Each row is followed by its class.
[ 25 -16 -15 -11  24   3  -2   3   1 -12  36  35 -12   3   8  11   6  -6
 -22  30  14  -5  27  -2   1  -2  24  33 -31   5  10  12   6  55  35   0
   2   5  -7 -13   0 -12   1  11 -13   7 -10   8  14  10   5 -16 -24   0
 -13  36 -54 -15   9]
Q175
[ -4 -10  -2   0   5   6  -5  12   1  -3   0  23   2   3  -3   8  -7 -16
 -54   0  10  -9  11  -6  -4 -15   8  -7 -35  -7  29   5 -11  16  -5   6
   3   1  -5   1  -2  -3  22  15  -5  -8  -3   2   6   7  11  -7  11   3
  -1  24 -25  11   5]
Q175
[ 15 -11   8 -16  -5  14   5 -20  -5  -1  -7  36  -4   8  -5   0  -8   6
 -31 -13   8 -10  28  22   9  -3  19  26 -17 -13   4   2  -3  11   8 -10
   5  -1 -11 -13  -2  11 -17  -7 -12   5  -1  -6  22   8 -12 -37   7 -22
  -5  54 -46   3  22]
Q409
[ 12  -4 -11 -14  -5  -2   4  -6 -17  -9  11  30   6   7   0  20  -3 -35
 -20  27  -4   2  12  -4  -1  -6  -4  12  -6  -1  -1  16   1  23  14   2
   1  10 -24   4  -4   6 -10   8   1   2  -6   3  10   4  27  -5  10  10
  -8  28 -42  -3  13]
Q175
[  0  -9  -2 -24  -2  19 -24  -3 -11 -10   4  32   0   0 -10   4   8 -31
 -14   0   3  -3   3 -13   9   7   5  21  -8   0  29   8  -6  25   4 -11
   7   1  -8  -7   9  -3   8   0 -14   7 -12  -5  26   7 -17 -24  -1   2
   2  29 -26   6   8]
Q409
[  6 -11  -9   0  -7   2  -1  -8  24 -10   0  47   1  26   1  12  -6   2
 -38  29  31  -3  20 -13  -4  13  14  21  16  -1  23  25  -6  30   9  -3
   3 -13 -24  -8  -5  12  -6   0  10   5  -3   5   0   9  30 -24  10  -1
  -2  37 -59   0  10]
Q175
[ 23  -6 -19  -1  -7  69  -9 -30  -7 -10  -1  47  -3  24  -9  -1  -6 -18
   0  15   2  -1   7  -6  11  -9  14  24  -3 -13  41   0  -1  25  11 -14
  10   0 -16 -18  -2  18 -16   8 -23   5   5   4  23  18 -14 -15  13  18
   1  47 -47  -6  15]
Q409
[ -7 -15  -9 -14  -5  29   3 -25 -12  -2  -4  36   3  16  12   6  -6  -3
 -25 -13  -8  12 -12  -8  10 -14  17  10  -1  -4   4   5  -6   9  10  -1
  -2  14 -11  -7   4   1   6   1 -10  -8  21  -2  21   7 -16 -20   0   2
 -11  90 -39   8  14]
Q409
[ 13  -2  -7 -16   0  35  -9  -5 -14 -14  -5  25  -4   3   1   3  -5   9
 -26  -2   6  -1  17  -9  12   3  17  21  -2  -1  10  10  -3  14  14  -3
  13   8  -7  -7  -5 -12  -1   5  -2  12  -1  -5  14  12 -13 -13   3   6
 -41  42 -31 -15   6]
Q409
[ 24 -12 -14 -25   3  17  -7 -12 -15   1   8  48  -2  -1 -21  -5  -5 -22
  -5  12  17   2   5 -13   4   0   0  38 -10  -4   9   5  -5  24  16  -7
   9  19  -6 -19  -4  -1 -22  -8  -7  13 -12   8  24  15   5 -15  -2   0
  -4  26 -30  -5  29]
Q409
[  1  19  -4 -23   1  31  -4 -16 -20 -14 -13  29   3   1  -5  22 -11  -5
 -21  -6   1  -5   3  -8  15   4  11  30   0   6   5   1  -7  17 -17   1
  14   1 -13  -7  -1   3 -10  -2 -11   9  -3   4   9   6  -9 -27   2   6
 -18  39 -16 -12  12]
Q409
[ 14 -15   0  11   2  21  -2 -10 -16  -4  13  36  -4   8   3   5  -8 -18
  -3  12  25 -20  30 -19   1  14  11  19 -20  10   7  11  -2  39   6 -19
   9   4 -10  -6  -9 -11  -3  10 -12   7   3  -2  14  16   9 -38  -5   2
   3  16 -47 -19   2]
Q175
